((14, -10, -58, 6, -34, 4), (49, 2, -45, -2, -14, 11), (-57, 8, 8, -21, -42, -43)) ==> 14
((29, -38, 37, -16, -41), (-18, 33, -36, -15, 14), (-1, -58, 32, 4, -51)) ==> 29
((28, 24, -8, -21), (-15, 26, -65, -4), (46, -39, 14, 47)) ==> 28
((65, -4, -42, 27, -43), (21, 41, -8, 37, -10), (33, -26, -27, -8, -5)) ==> 65
((6, 19, 13, -2), (11, 7, 19, -3), (-22, 7, -6, -60)) ==> 6
((10, 38, -60, 3, -26, 15, -44), (17, 11, -36, 3, -8, 6, -10), (-10, -10, -6, 32, -15, 7, -12)) ==> 10
((17, -5, 63, -31), (44, 34, -12, 33), (58, 26, -6, 33)) ==> 17
---
[[  1  63 -35  68 -64]
 [ 32  26  -1 -54  54]] ⇒ -35

[[ -9  13  52 -38]
 [ 12   8  53 -42]
 [ 53   0  29 -28]] ⇒ 13

[[ -2  40 -18   5   4  11  -2]
 [-48  40 -62  55  55  63 -50]
 [ -7 -63  28  42  48  32  -6]] ⇒ 4

[[ 18  20 -12  42]
 [-31 -36  46 -58]] ⇒ 20

[[-19   5  58 -40  47]
 [-31 -54  15 -38  39]
 [-54  -7  43 -52  45]] ⇒ 58

[[-28  24   0  22 -25 -26 -27]
 [  0   9 -34  25   1   3  -6]
 [ -3 -14  66 -47  -4  -9   6]] ⇒ -25

[[ 41 -23  10   3  44  16  -6]
 [-51  57  -5 -12 -50 -12  -2]] ⇒ 44

[[-10  -3 -41 -18  -3  -5]
 [ -6 -31  68   8  32  30]] ⇒ -18

[ 17 -35  33  53  -6  31 -31] ⇒ -6

[[-19 -12  39  23  46 -18]
 [-61 -24  34  25 -21 -46]
 [ -6   4 -22 -25 -48  -1]] ⇒ 23
---
[[ 57  13 -13  41  -1]
 [-11   5  -1 -44  15]
 [ 40 -13 -20 -45 -28]] ans = -45

[  7 -15 -54 -15 -19 -51] ans = -19

[[-26  24 -46 -61 -33 -35 -44]
 [ -4  55  28 -39  18  34 -31]
 [ 16 -38  15  63  29  -7  53]] ans = -7

[-17 -62  41  52] ans = 41

[-34 -13 -57 -63  30] ans = -63

[-20 -49 -23  56   4 -13] ans = 4

[ -4  26 -54 -43  -5  -7] ans = -5
---
[-25  -8  13  63  26 -58  29] ==> -8
[ 58 -68 -10  13  47] ==> -68
[ 56  30  13 -24  25   6] ==> 30
[  3 -63  40  28 -61  45   9] ==> -63
[ 46 -43 -37 -66  24 -14  21] ==> -43
[ 48 -64 -18 -67  -9] ==> -64
---
[5229 8907 6705 2635 5954] gives 5229, 5954

[[510 124 327 381 505 524 293]
 [911 192 493 688 226 715 179]] gives 510, 179

[2 1 3 9 7] gives 2, 7

[7601 9068 1283 5761 3340] gives 7601, 3340

[[0 2 3 6]
 [4 3 3 7]
 [4 7 6 2]] gives 0, 2

[3709 6003 2135 8100] gives 3709, 8100

[7871 5939 4890 5827 2640 4210 5244] gives 7871, 5244

[[ -7  -7  39  15]
 [ 35  25 -38  11]
 [  5  21   7  21]] gives -7, 21

[ 79 989  13 455 945] gives 79, 945
---
(745, 39, 674, 826) result: 745, 826
((687, 290, 543, 730, 774, 712, 287), (455, 877, 25, 174, 36, 103, 920)) result: 687, 920
(5, 4, 4, 1, 7, 7, 3) result: 5, 3
(99, 77, 17, 65, 68, 30, 27) result: 99, 27
((252, 156, 195, 75, 144), (43, 156, 76, 141, 147), (214, 185, 192, 55, 144)) result: 252, 144
(88, 31, 47, 13, 24, 81, 43) result: 88, 43
((1712, 1736, 2000, 4153, 8095, 5343, 3805), (7343, 8526, 3722, 5130, 2174, 6952, 6544), (8494, 7506, 4653, 5756, 2349, 4115, 6827)) result: 1712, 6827
((46, -45, 25, 9, -2), (5, -12, -5, 41, 19)) result: 46, 19
---
Q:
6  6  2  3  4  6
4  1  4  4  3  5
2  4  6  5  8  6
A: 6, 6

Q:
57  87  42  47  19
30  64  22  74  29
A: 57, 29

Q: 1  1  8  0  2  4  4
A: 1, 4

Q: 255  940  631  853    7  472
A: 255, 472

Q:  44    8   -7  -41
A: 44, -41

Q: 36  23  51  78
A: 36, 78
---
[186 202 331 907 717 442 349] -> 186
[7 5 1 5 4] -> 7
[8 3 3 3 2 0 6] -> 8
[ 5 41 68 93 45 15 70] -> 5
[-695  122  873   79 -311 -643] -> -695
[6911 4762 9076 4127 3382 7079 1257] -> 6911
[-223  278  102  886 -659  184  -40] -> -223
[49 29  6 21 81] -> 49
[7001 3334 8807 7474 1163 9669 4936] -> 7001
[ 10 212  68  57 108 201] -> 10
---
[-18 -12  54  -7  -1] gives 54
[ 16  22 -60 -55   5  35] gives -60
[ 14 -27  30 -14  11  68] gives 30
[33 24 57 37 27 40] gives 57
[ 34  15 -53   7] gives -53
[-57  26 -23 -27 -60] gives -23
[ -2 -45 -56  13] gives -56
[ 23 -29 -12 -51] gives -12
---
array([[-60,  55,   4,   3, -13,  35, -14],
       [ 49, -55,  46, -65, -14,  -2,  39]]) | 55, -65

array([[ 38,  15,  58,   9, -66,  42],
       [-26, -10,  45,  16, -46, -39],
       [  8,   9,  13,   3, -33,  -3]]) | 58, -66

array([-58,  30,  -7, -37]) | 30, -58

array([  8, -28, -54,   5,  26,   9]) | 26, -54

array([[ 16, -26,  52, -39,  41],
       [-32,  13, -29, -18,  34]]) | 52, -39

array([[ -1,  62,  31,  43, -51,  -9],
       [ 39, -13, -33,  18, -43, -28]]) | 62, -51
---
0,8,-43,65 Answer: 65, -43

39,-59,-1,21,-57,6,-55 Answer: 39, -59

-62,0,-12,-27,-53,0,41 Answer: 41, -62

-10,-31,17,16,17
-15,62,7,-15,14
-6,-54,-33,14,-32
Answer: 62, -54

52,-14,44,-28 Answer: 52, -28

56,-15,-40,53,7 Answer: 56, -40

36,66,2,-7,-23,5,1
-16,29,-39,18,48,42,18
40,21,26,-57,-2,7,11
Answer: 66, -57
